Here is a tiny trained network, its code and every weight. The questions are about switching its units off for an input and a class, where a switched-off unit gives its printed mean instead of its output.

import numpy as np


def w(rows, s, z=0):
    codes = np.array(rows[::2]) - 128.0
    scale = np.full(codes.shape[1], s)
    scale[-1] = z or s
    return codes * scale


def norm(h):
    return h / np.sqrt((h * h).mean(-1, keepdims=True) + 1e-5)


def f(y):
    return y / 2 * (1 + np.tanh(0.7978845608 * (y + 0.044715 * y**3)))


def log_softmax(a):
    a = a - a.max(-1, keepdims=True)
    return a - np.log(np.exp(a).sum(-1, keepdims=True))


def net(x, mask):
    res = np.array(x, float).reshape(1, 2) / 4 @ E
    u = 0
    for l in range(3):
        y = f(norm(res) @ A[l][:, :-1].T + A[l][:, -1])
        res = res + np.where(mask[u : u + 12], y, B[l][:, -1]) @ B[l][:, :-1]
        u += 12
    return log_softmax(norm(res)[-1] @ U[:, :-1].T + U[:, -1])


A, B = {}, {}
E = w([
[198,221,158],'x0',
[126,253,28],'x1',
],0.0053)
A[0] = w([
[72,105,133,187],'L0N1',
[60,133,147,160],'L0N2',
[169,120,129,129],'L0N3',
[155,104,155,232],'L0N4',
[194,161,127,226],'L0N5',
[131,106,120,165],'L0N6',
[153,61,139,253],'L0N7',
[158,67,149,213],'L0N8',
[86,103,149,54],'L0N9',
[197,179,82,233],'L0N10',
[77,161,129,76],'L0N11',
[129,180,254,98],'L0N12',
],0.0098,0.00067)
B[0] = w([
[129,132,203,161],'L0N1',
[146,215,142,141],'L0N2',
[134,107,2,134],'L0N3',
[110,183,153,156],'L0N4',
[65,72,113,197],'L0N5',
[165,184,180,134],'L0N6',
[113,213,152,190],'L0N7',
[195,192,136,186],'L0N8',
[116,138,144,145],'L0N9',
[77,67,90,253],'L0N10',
[185,137,58,142],'L0N11',
[44,111,60,211],'L0N12',
],0.0045,0.0037)
A[1] = w([
[6,50,106,255],'L1N1',
[131,167,129,154],'L1N2',
[150,55,52,76],'L1N3',
[122,97,121,63],'L1N4',
[152,152,104,66],'L1N5',
[136,129,189,117],'L1N6',
[39,132,117,101],'L1N7',
[113,84,203,175],'L1N8',
[173,86,145,154],'L1N9',
[98,121,71,56],'L1N10',
[109,150,79,134],'L1N11',
[149,176,132,193],'L1N12',
],0.011,0.0014)
B[1] = w([
[176,177,83,253],'L1N1',
[126,100,173,140],'L1N2',
[76,74,207,168],'L1N3',
[87,117,162,125],'L1N4',
[68,181,59,133],'L1N5',
[2,117,108,161],'L1N6',
[168,180,179,191],'L1N7',
[227,228,35,197],'L1N8',
[151,197,92,126],'L1N9',
[81,116,110,191],'L1N10',
[140,119,176,194],'L1N11',
[67,63,101,141],'L1N12',
],0.0045,0.0065)
A[2] = w([
[113,205,192,154],'L2N1',
[51,44,110,127],'L2N2',
[158,247,117,177],'L2N3',
[187,78,130,73],'L2N4',
[145,253,40,139],'L2N5',
[151,77,129,193],'L2N6',
[103,151,177,131],'L2N7',
[84,213,101,139],'L2N8',
[225,91,183,254],'L2N9',
[71,110,90,131],'L2N10',
[53,175,169,80],'L2N11',
[235,235,122,128],'L2N12',
],0.0069,0.0012)
B[2] = w([
[45,35,62,158],'L2N1',
[61,70,140,130],'L2N2',
[168,116,133,215],'L2N3',
[111,110,69,114],'L2N4',
[159,144,139,254],'L2N5',
[156,254,154,116],'L2N6',
[156,30,57,130],'L2N7',
[188,119,113,198],'L2N8',
[92,153,55,132],'L2N9',
[112,103,194,147],'L2N10',
[72,173,157,144],'L2N11',
[46,124,128,201],'L2N12',
],0.0043,0.0086)
U = w([
[185,214,87,192],'0',
[85,178,80,233],'1',
[28,80,164,203],'2',
[139,135,253,11],'3',
[179,49,163,14],'4',
[164,79,191,3],'5',
[135,140,183,4],'6',
[186,83,182,2],'7',
],0.012,0.0045)

Each question gives the input, the list of numbers given to net, and the class t.
The units are the neurons (one row each of A and B). Each row of codes is followed by its name. A weight is (code - 128) times the scale printed after its matrix; where a second scale follows, it is the last column's (A, B and U).
mask holds one flag per neuron, layer by layer. A switched-off neuron (its flag False) gives its mean, the last column of its row in B, instead of its output. The means were averaged over made-up inputs and are rounded, as every weight is.
A unit's drop is (log p(t) with every unit on - log p(t) with that unit switched off) / (log p(t) with every unit on - log p(t) with every unit switched off).
The circuit of an input: a set's keep is (log p(t) with only the set's units on - log p(t) with every unit switched off) / (log p(t) with every unit on - log p(t) with every unit switched off). Starting from the 12 units with the biggest drops (on a tie, the unit counted first), units are removed one at a time, each time the one whose removal leaves the highest keep (on an exact tie, the one counted first), for as long as the keep stays at least 0.8.
units of the circuit, in order: the units of the circuit, biggest drop first
most important unit: the unit with the biggest drop
k most important neurons: the k neurons with the biggest drops, biggest first
top k neurons in layer l: the k neurons of layer l with the biggest drops, biggest first
drop when u is switched off: that unit's drop, to one decimal
input [0,0], class 2: units of the circuit, in order : L1N8
input [8,-8], class 0: 3 most important neurons : L1N8; L1N3; L1N9
input [8,-6], class 0: units of the circuit, in order : L1N8; L0N12
input [2,-7], class 1: top 2 neurons in layer 2 : L2N12; L2N1
input [-3,3], class 2: top 2 neurons in layer 0 : L0N7; L0N12
input [1,-8], class 1: 3 most important neurons : L1N8; L2N9; L1N6
input [4,-4], class 0: top 2 neurons in layer 0 : L0N2; L0N12
input [-1,1], class 2: 2 most important neurons : L1N3; L0N11
input [-1,-7], class 1: 3 most important neurons : L1N8; L1N6; L2N12
input [2,2], class 2: top 3 neurons in layer 1 : L1N8; L1N3; L1N10
input [-3,-5], class 1: 2 most important neurons : L1N8; L2N12
input [7,-8], class 1: 2 most important neurons : L1N8; L2N12
input [-4,-8], class 1: 3 most important neurons : L2N9; L1N8; L1N6
input [-8,1], class 0: most important neuron : L1N1
input [0,-7], class 1: top 4 neurons in layer 1 : L1N8; L1N6; L1N1; L1N3
input [-6,3], class 0: 3 most important neurons : L1N1; L2N3; L2N5
input [2,-4], class 1: 2 most important neurons : L1N8; L1N3
input [2,3], class 2: top 3 neurons in layer 0 : L0N7; L0N4; L0N12
input [7,-5], class 0: 2 most important neurons : L1N8; L0N12
input [1,-6], class 1: most important neuron : L1N8
input [2,1], class 2: top 2 neurons in layer 0 : L0N7; L0N10
input [-2,-4], class 1: top 4 neurons in layer 0 : L0N7; L0N10; L0N8; L0N5
input [-8,-2], class 0: drop when L1N8 is switched off : 0.3
input [2,-5], class 1: drop when L1N6 is switched off : 0.1
input [2,-3], class 2: drop when L0N10 is switched off : 1.5
input [6,-4], class 0: drop when L0N12 is switched off : 0.1
input [-7,3], class 0: most important unit : L1N1
